Below are the code and all the weights of a small trained network. Each question names an input and a class and asks about switching units off, where a switched-off unit gives its printed mean instead of its output.

import numpy as np


def w(rows, s, z=0):
    codes = np.array(rows[::2]) - 128.0
    scale = np.full(codes.shape[1], s)
    scale[-1] = z or s
    return codes * scale


def f(y):
    return y / 2 * (1 + np.tanh(0.7978845608 * (y + 0.044715 * y**3)))


def log_softmax(a):
    a = a - a.max(-1, keepdims=True)
    return a - np.log(np.exp(a).sum(-1, keepdims=True))


def net(x, mask):
    res = np.array(x, float).reshape(1, 7) / 4 @ E
    y = f(res @ A[0][:, :-1].T + A[0][:, -1])
    res = res + np.where(mask, y, B[0][:, -1]) @ B[0][:, :-1]
    return log_softmax(res[-1] @ U[:, :-1].T + U[:, -1])


A, B = {}, {}
E = w([
[244,192,78,167,99,160],'x0',
[109,185,63,196,151,101],'x1',
[184,163,100,91,107,218],'x2',
[65,175,196,96,61,166],'x3',
[107,34,147,255,136,218],'x4',
[78,201,215,150,253,120],'x5',
[149,100,146,30,229,212],'x6',
],0.0043)
A[0] = w([
[175,162,85,204,86,111,254],'N1',
[140,70,33,159,93,167,78],'N2',
[134,138,133,114,155,117,150],'N3',
[93,142,138,65,129,153,167],'N4',
[160,156,116,117,101,128,125],'N5',
[121,124,131,127,139,138,148],'N6',
[89,107,169,178,137,170,124],'N7',
[131,123,129,109,150,136,161],'N8',
[97,155,158,60,117,177,125],'N9',
[131,128,138,160,139,127,151],'N10',
[177,143,131,50,47,192,165],'N11',
[54,122,131,70,95,69,166],'N12',
[90,104,181,170,183,168,133],'N13',
[165,163,111,120,97,127,124],'N14',
[109,50,97,145,114,115,185],'N15',
[107,122,138,68,147,140,198],'N16',
[132,133,131,105,151,126,154],'N17',
[124,120,143,209,153,140,197],'N18',
[140,144,123,130,119,119,135],'N19',
[73,247,129,159,163,50,163],'N20',
[119,107,143,121,128,166,192],'N21',
[141,141,118,90,214,123,165],'N22',
[127,147,125,72,201,121,195],'N23',
[122,52,156,104,83,20,111],'N24',
[178,112,120,99,244,139,118],'N25',
[189,176,120,103,82,131,110],'N26',
],0.014,0.0036)
B[0] = w([
[183,158,10,202,141,89,254],'N1',
[184,28,122,189,199,113,207],'N2',
[141,159,135,114,135,138,146],'N3',
[86,102,152,77,173,130,182],'N4',
[136,134,83,110,100,125,156],'N5',
[125,130,137,126,123,145,137],'N6',
[80,113,138,174,75,192,189],'N7',
[141,139,146,109,126,146,147],'N8',
[90,46,144,88,198,134,188],'N9',
[116,141,124,158,130,139,147],'N10',
[120,21,50,10,78,154,240],'N11',
[78,149,197,105,86,33,214],'N12',
[86,170,144,136,41,210,211],'N13',
[143,140,72,111,96,123,165],'N14',
[132,98,196,207,156,114,196],'N15',
[112,139,165,67,143,147,187],'N16',
[142,149,139,103,133,140,147],'N17',
[93,145,122,219,133,177,210],'N18',
[134,139,106,125,122,119,136],'N19',
[42,253,72,116,217,91,248],'N20',
[117,87,153,125,115,170,165],'N21',
[203,190,170,97,144,167,202],'N22',
[180,192,162,65,151,160,211],'N23',
[165,131,194,136,29,18,208],'N24',
[246,172,195,125,137,192,216],'N25',
[144,147,49,84,73,138,189],'N26',
],0.029,0.0066)
U = w([
[190,21,115,236,218,96,97],'0',
[199,94,11,99,55,102,135],'1',
[45,107,175,217,51,223,184],'2',
[79,203,58,203,197,81,119],'3',
[80,4,145,31,140,163,113],'4',
[102,105,230,145,28,9,203],'5',
[59,204,172,48,192,98,5],'6',
[249,168,209,86,161,201,177],'7',
],0.0039,0.0019)

Each question gives the input, the list of numbers given to net, and the class t.
The units are the neurons (one row each of A and B). Each row of codes is followed by its name. A weight is (code - 128) times the scale printed after its matrix; where a second scale follows, it is the last column's (A, B and U).
mask holds one flag per neuron, in row order. A switched-off neuron (its flag False) gives its mean, the last column of its row in B, instead of its output. The means were averaged over made-up inputs and are rounded, as every weight is.
A unit's drop is (log p(t) with every unit on - log p(t) with that unit switched off) / (log p(t) with every unit on - log p(t) with every unit switched off).
The circuit of an input: a set's keep is (log p(t) with only the set's units on - log p(t) with every unit switched off) / (log p(t) with every unit on - log p(t) with every unit switched off). Starting from the 12 units with the biggest drops (on a tie, the unit counted first), units are removed one at a time, each time the one whose removal leaves the highest keep (on an exact tie, the one counted first), for as long as the keep stays at least 0.8.
units of the circuit, in order: the units of the circuit, biggest drop first
unit that matters most: the unit with the biggest drop
k most important neurons: the k neurons with the biggest drops, biggest first
drop of u: that unit's drop, to one decimal
input [-7,0,-4,3,-4,-2,6], class 6: unit that matters most -> N12
input [-8,2,1,8,2,0,-8], class 5: 2 most important neurons -> (N12, N24)
input [-6,7,-1,-2,-8,1,5], class 6: 2 most important neurons -> (N20, N12)
input [-4,5,1,3,-3,-3,6], class 4: 2 most important neurons -> (N20, N9)
input [-3,6,-2,1,0,-4,2], class 5: units of the circuit, in order -> (N20, N1, N25, N11)
input [3,0,-8,-3,4,1,-3], class 3: units of the circuit, in order -> (N1, N11)
input [1,-5,-5,3,3,0,-2], class 2: units of the circuit, in order -> (N7, N23)
input [2,-5,1,0,4,-8,3], class 0: 3 most important neurons -> (N2, N15, N13)
input [0,6,-1,6,4,3,6], class 2: 2 most important neurons -> (N13, N7)
input [8,-5,2,-7,4,-8,1], class 0: 2 most important neurons -> (N2, N15)
input [8,8,5,-6,-5,-2,6], class 1: 2 most important neurons -> (N1, N26)
input [7,1,-8,2,3,5,2], class 2: 2 most important neurons -> (N13, N7)
input [7,-5,5,-6,-6,-4,6], class 1: 2 most important neurons -> (N11, N26)
input [-4,-2,2,-1,2,-2,-7], class 5: unit that matters most -> N24
input [4,-1,-6,-3,7,7,-6], class 2: 3 most important neurons -> (N13, N7, N18)
input [-6,6,-4,-1,-7,6,-4], class 6: drop of N20 -> 1.0
input [0,5,-5,-1,-1,3,6], class 7: drop of N25 -> 0.3
input [-6,4,0,5,5,-4,-7], class 5: drop of N24 -> 0.9
